Here is a tiny trained network, its code and every weight. The questions are about switching its units off for an input and a class, where a switched-off unit gives its printed mean instead of its output.

import numpy as np


def w(rows, s, z=0):
    codes = np.array(rows[::2]) - 128.0
    scale = np.full(codes.shape[1], s)
    scale[-1] = z or s
    return codes * scale


def norm(h):
    return h / np.sqrt((h * h).mean(-1, keepdims=True) + 1e-5)


def f(y):
    return np.maximum(y, 0)


def log_softmax(a):
    a = a - a.max(-1, keepdims=True)
    return a - np.log(np.exp(a).sum(-1, keepdims=True))


def net(x, mask):
    res = np.array(x, float).reshape(1, 2) / 4 @ E
    u = 0
    for l in range(4):
        y = f(norm(res) @ A[l][:, :-1].T + A[l][:, -1])
        res = res + np.where(mask[u : u + 8], y, B[l][:, -1]) @ B[l][:, :-1]
        u += 8
    return log_softmax(norm(res)[-1] @ U[:, :-1].T + U[:, -1])


A, B = {}, {}
E = w([
[14,125,132,37],'x0',
[111,253,250,169],'x1',
],0.0052)
A[0] = w([
[139,70,136,133,109],'L0N0',
[7,107,126,136,2],'L0N1',
[54,104,164,147,47],'L0N2',
[147,134,184,111,91],'L0N3',
[142,164,64,92,71],'L0N4',
[96,136,158,98,115],'L0N5',
[97,124,171,127,97],'L0N6',
[209,155,212,70,181],'L0N7',
],0.011,0.0046)
B[0] = w([
[28,125,100,68,179],'L0N0',
[152,175,165,2,199],'L0N1',
[92,72,84,107,168],'L0N2',
[167,94,44,173,174],'L0N3',
[82,115,170,105,152],'L0N4',
[188,165,130,93,196],'L0N5',
[101,175,108,166,177],'L0N6',
[113,129,101,47,253],'L0N7',
],0.0058,0.0046)
A[1] = w([
[65,166,254,144,149],'L1N0',
[185,86,56,153,62],'L1N1',
[52,137,150,205,37],'L1N2',
[12,67,82,155,175],'L1N3',
[42,67,127,159,46],'L1N4',
[87,113,117,179,99],'L1N5',
[204,92,129,236,3],'L1N6',
[71,183,233,200,134],'L1N7',
],0.0072,0.0025)
B[1] = w([
[86,135,8,145,235],'L1N0',
[107,162,114,60,215],'L1N1',
[145,172,152,162,129],'L1N2',
[126,179,159,154,253],'L1N3',
[143,117,170,173,162],'L1N4',
[160,124,112,135,130],'L1N5',
[255,57,191,80,177],'L1N6',
[171,94,85,166,213],'L1N7',
],0.009,0.0033)
A[2] = w([
[206,83,207,150,122],'L2N0',
[83,34,88,116,108],'L2N1',
[96,97,46,107,190],'L2N2',
[215,139,223,178,3],'L2N3',
[65,55,41,190,129],'L2N4',
[95,187,195,69,175],'L2N5',
[207,176,130,1,147],'L2N6',
[97,65,116,91,112],'L2N7',
],0.0091,0.0026)
B[2] = w([
[9,143,101,18,152],'L2N0',
[149,161,113,144,174],'L2N1',
[180,140,151,138,227],'L2N2',
[119,113,170,63,147],'L2N3',
[119,169,2,217,174],'L2N4',
[96,118,185,167,197],'L2N5',
[112,95,148,157,254],'L2N6',
[164,167,91,103,174],'L2N7',
],0.0094,0.0082)
A[3] = w([
[162,132,66,133,114],'L3N0',
[172,199,92,190,41],'L3N1',
[109,88,195,213,253],'L3N2',
[190,205,121,160,232],'L3N3',
[236,92,118,5,193],'L3N4',
[158,130,206,58,169],'L3N5',
[124,198,184,78,21],'L3N6',
[143,91,188,134,28],'L3N7',
],0.011,0.0014)
B[3] = w([
[168,171,134,103,223],'L3N0',
[253,235,63,195,254],'L3N1',
[118,105,107,247,201],'L3N2',
[131,97,64,174,241],'L3N3',
[25,160,167,89,243],'L3N4',
[83,171,54,106,233],'L3N5',
[200,88,116,77,209],'L3N6',
[143,136,201,162,168],'L3N7',
],0.0081,0.0057)
U = w([
[51,161,132,4,210],'0',
[228,222,3,152,160],'1',
[85,75,197,246,201],'2',
[207,47,169,107,54],'3',
[171,113,158,128,42],'4',
[200,51,166,109,49],'5',
[184,61,143,127,1],'6',
],0.016,0.0091)

Each question gives the input, the list of numbers given to net, and the class t.
The units are the neurons (one row each of A and B). Each row of codes is followed by its name. A weight is (code - 128) times the scale printed after its matrix; where a second scale follows, it is the last column's (A, B and U).
mask holds one flag per neuron, layer by layer. A switched-off neuron (its flag False) gives its mean, the last column of its row in B, instead of its output. The means were averaged over made-up inputs and are rounded, as every weight is.
A unit's drop is (log p(t) with every unit on - log p(t) with that unit switched off) / (log p(t) with every unit on - log p(t) with every unit switched off).
The circuit of an input: a set's keep is (log p(t) with only the set's units on - log p(t) with every unit switched off) / (log p(t) with every unit on - log p(t) with every unit switched off). Starting from the 12 units with the biggest drops (on a tie, the unit counted first), units are removed one at a time, each time the one whose removal leaves the highest keep (on an exact tie, the one counted first), for as long as the keep stays at least 0.8.
circuit, biggest first: the units of the circuit, biggest drop first
most important unit: the unit with the biggest drop
top k neurons: the k neurons with the biggest drops, biggest first
k most important neurons of layer l: the k neurons of layer l with the biggest drops, biggest first
drop of u: that unit's drop, to one decimal
input [6,4], class 0: top 3 neurons : (L0N1; L3N1; L1N0)
input [4,-1], class 0: circuit, biggest first : (L3N1)
input [0,-3], class 2: top 4 neurons : (L1N3; L1N0; L0N7; L1N7)
input [2,1], class 2: top 2 neurons : (L2N6; L2N5)
input [1,-3], class 2: top 4 neurons : (L1N3; L1N0; L0N7; L1N7)
input [0,0], class 2: top 2 neurons : (L1N0; L1N7)
input [0,3], class 2: top 3 neurons : (L0N3; L0N7; L1N0)
input [-7,-6], class 0: top 2 neurons : (L1N6; L1N0)
input [-3,-3], class 2: top 2 neurons : (L1N3; L1N0)
input [1,3], class 2: top 3 neurons : (L0N7; L0N3; L1N0)
input [-1,3], class 2: top 2 neurons : (L0N3; L0N7)
input [5,3], class 0: top 3 neurons : (L0N1; L3N1; L1N0)
input [3,-2], class 2: 4 most important neurons of layer 2 : (L2N6; L2N5; L2N0; L2N3)
input [7,-2], class 0: most important unit : L0N1
input [3,-1], class 2: 2 most important neurons of layer 1 : (L1N0; L1N1)
input [5,-4], class 0: drop of L0N1 : 0.6
input [-6,-5], class 0: drop of L1N6 : 1.0
input [-8,-1], class 0: drop of L1N5 : 0.0
